Below are the code and all the weights of a small trained network. Each question names an input and a target symbol and asks about switching units off, where a switched-off unit gives its printed mean instead of its output.

import numpy as np


def w(rows, s, z=0):
    codes = np.array(rows[::2]) - 128.0
    scale = np.full(codes.shape[1], s)
    scale[-1] = z or s
    return codes * scale


def norm(h):
    return h / np.sqrt((h * h).mean(-1, keepdims=True) + 1e-5)


def f(y):
    return y / 2 * (1 + np.tanh(0.7978845608 * (y + 0.044715 * y**3)))


def softmax(a):
    e = np.exp(a - a.max(-1, keepdims=True))
    return e / e.sum(-1, keepdims=True)


def log_softmax(a):
    a = a - a.max(-1, keepdims=True)
    return a - np.log(np.exp(a).sum(-1, keepdims=True))


def net(x, mask):
    ids = ['ΔΘΛΞΦΩαβεζημτψ'.index(c) for c in x.split()]
    T = len(ids)
    res = E[ids] + P[:T]
    q, k, v = (norm(res) @ M[0].T for M in (Q, K, V))
    z = softmax(np.where(np.tri(T) > 0, q @ k.T / 2**0.5, -1e9)) @ v
    res = res + np.where(mask[0], z, O[0][:, -1]) @ O[0][:, :-1]
    y = f(norm(res) @ A[0][:, :-1].T + A[0][:, -1])
    res = res + np.where(mask[1:13], y, B[0][:, -1]) @ B[0][:, :-1]
    return log_softmax(norm(res)[-1] @ U[:, :-1].T + U[:, -1])


Q, K, V, O, A, B = {}, {}, {}, {}, {}, {}
E = w([
[149,123,176,142,159,94],'Δ',
[116,109,145,143,165,135],'Θ',
[128,116,186,151,178,103],'Λ',
[119,143,176,164,150,124],'Ξ',
[112,144,149,144,164,133],'Φ',
[155,120,156,122,170,94],'Ω',
[98,150,141,137,112,172],'α',
[171,110,128,84,202,75],'β',
[80,136,96,128,174,128],'ε',
[97,126,111,103,118,187],'ζ',
[135,111,177,103,137,120],'η',
[58,144,210,124,196,170],'μ',
[117,50,4,41,124,94],'τ',
[153,71,131,75,107,136],'ψ',
],0.012)
P = w([
[198,145,104,145,116,122],'0',
[59,113,191,173,118,109],'1',
[188,210,133,91,137,102],'2',
[38,84,150,143,124,128],'3',
[160,207,132,65,143,135],'4',
[10,93,152,109,136,104],'5',
[160,211,125,79,141,132],'6',
],0.011)
Q[0] = w([
[174,82,97,200,79,127],'H0',
[189,252,187,92,118,139],'H0',
],0.011)
K[0] = w([
[115,182,127,175,109,63],'H0',
[202,97,80,253,176,172],'H0',
],0.013)
V[0] = w([
[112,144,4,208,213,97],'H0',
[190,19,97,92,116,149],'H0',
],0.011)
O[0] = w([
[20,152,12,184,128,1,6],'H0',
[170,11,46,237,251,203,129],'H0',
],0.011,0.0016)
A[0] = w([
[122,149,90,23,53,174,171],'N0',
[84,175,163,97,48,36,48],'N1',
[72,142,110,148,151,43,255],'N2',
[140,117,25,60,108,154,30],'N3',
[135,73,214,115,45,105,92],'N4',
[168,149,13,123,109,54,129],'N5',
[253,216,154,99,176,168,126],'N6',
[201,144,118,134,197,210,228],'N7',
[50,151,148,127,162,175,143],'N8',
[106,133,143,180,145,136,118],'N9',
[142,163,71,134,205,130,139],'N10',
[161,192,197,103,171,68,108],'N11',
],0.011,0.0029)
B[0] = w([
[113,120,175,243,150,133,183],'N0',
[165,172,33,100,219,250,243],'N1',
[93,59,158,70,142,166,221],'N2',
[207,40,207,132,106,64,126],'N3',
[127,129,52,141,133,1,212],'N4',
[68,120,212,99,108,166,195],'N5',
[12,27,145,169,45,108,252],'N6',
[135,192,80,71,32,102,255],'N7',
[149,49,169,159,140,92,156],'N8',
[138,110,124,71,127,127,133],'N9',
[224,163,178,132,116,78,190],'N10',
[183,137,151,205,132,110,222],'N11',
],0.009,0.008)
U = w([
[145,131,226,123,181,160,41],'Δ',
[199,148,165,41,142,78,3],'Θ',
[92,149,100,43,128,147,249],'Λ',
[210,143,69,130,90,88,116],'Ξ',
[143,191,158,161,111,140,125],'Φ',
[207,96,102,180,142,172,116],'Ω',
[167,80,114,77,182,104,93],'α',
[166,92,66,174,160,104,197],'β',
[80,127,61,124,117,81,171],'ε',
[152,85,137,89,78,211,123],'ζ',
[78,24,110,130,157,94,44],'η',
[91,110,163,140,56,65,130],'μ',
[115,94,131,247,143,140,73],'τ',
[154,162,115,122,145,173,217],'ψ',
],0.013,0.0026)

Each question gives the input, a string of symbols that net reads in full, and the target symbol t.
The units are the heads (2 rows each of Q, K, V and O) and the neurons (one row each of A and B). Each row of codes is followed by its name. A weight is (code - 128) times the scale printed after its matrix; where a second scale follows, it is the last column's (O, A, B and U).
mask holds one flag per unit, heads first, then neurons. A switched-off unit (its flag False) gives its mean, the last column of its rows in O or B, instead of its output. The means were averaged over made-up inputs and are rounded, as every weight is.
A unit's drop is (log p(t) with every unit on - log p(t) with that unit switched off) / (log p(t) with every unit on - log p(t) with every unit switched off).
The circuit of an input: a set's keep is (log p(t) with only the set's units on - log p(t) with every unit switched off) / (log p(t) with every unit on - log p(t) with every unit switched off). Starting from the 12 units with the biggest drops (on a tie, the unit counted first), units are removed one at a time, each time the one whose removal leaves the highest keep (on an exact tie, the one counted first), for as long as the keep stays at least 0.8.
units of the circuit, in order: the units of the circuit, biggest drop first
unit that matters most: the unit with the biggest drop
k most important neurons: the k neurons with the biggest drops, biggest first
drop of u: that unit's drop, to one decimal
input β α Δ Φ Φ, target α: 3 most important neurons : N6, N10, N2
input Λ Ω η ζ, target μ: units of the circuit, in order : N1
input ζ Ω ε Δ Φ, target Ξ: units of the circuit, in order : H0, N7, N10
input η Φ μ, target ζ: 2 most important neurons : N7, N6
input Ω ψ Λ Θ, target ζ: units of the circuit, in order : H0, N7
input Ω Δ ε η Φ, target Θ: 3 most important neurons : N10, N6, N1
input Ξ η Λ, target ψ: 2 most important neurons : N1, N11
input Ω β Θ Δ Δ Δ Θ, target Θ: 2 most important neurons : N10, N6
input Δ η Θ Ω Δ μ Ξ, target μ: 2 most important neurons : N6, N1
input Λ μ Δ ε ε Λ, target Λ: units of the circuit, in order : H0, N1
input ζ Θ Δ μ, target Δ: 2 most important neurons : N6, N7
input Φ Δ Δ ψ η, target Λ: units of the circuit, in order : H0, N1, N2
input μ Φ α Ω Ω, target Φ: 2 most important neurons : N1, N0
input Δ η η Θ β, target μ: units of the circuit, in order : N6
input β Δ ψ Λ η, target α: 2 most important neurons : N6, N10
input μ Φ Ω Δ Φ, target Φ: 2 most important neurons : N1, N0
input μ α η Λ Θ, target Φ: 2 most important neurons : N1, N0
input Δ Ξ Θ α, target Φ: 2 most important neurons : N0, N6
input μ Δ η ψ, target ζ: drop of N1 : 0.0
input Λ Φ Ξ Ω ζ, target Δ: drop of N6 : 0.2
input Δ Φ ε ζ, target τ: unit that matters most : N0
input α η α, target τ: drop of H0 : 0.3
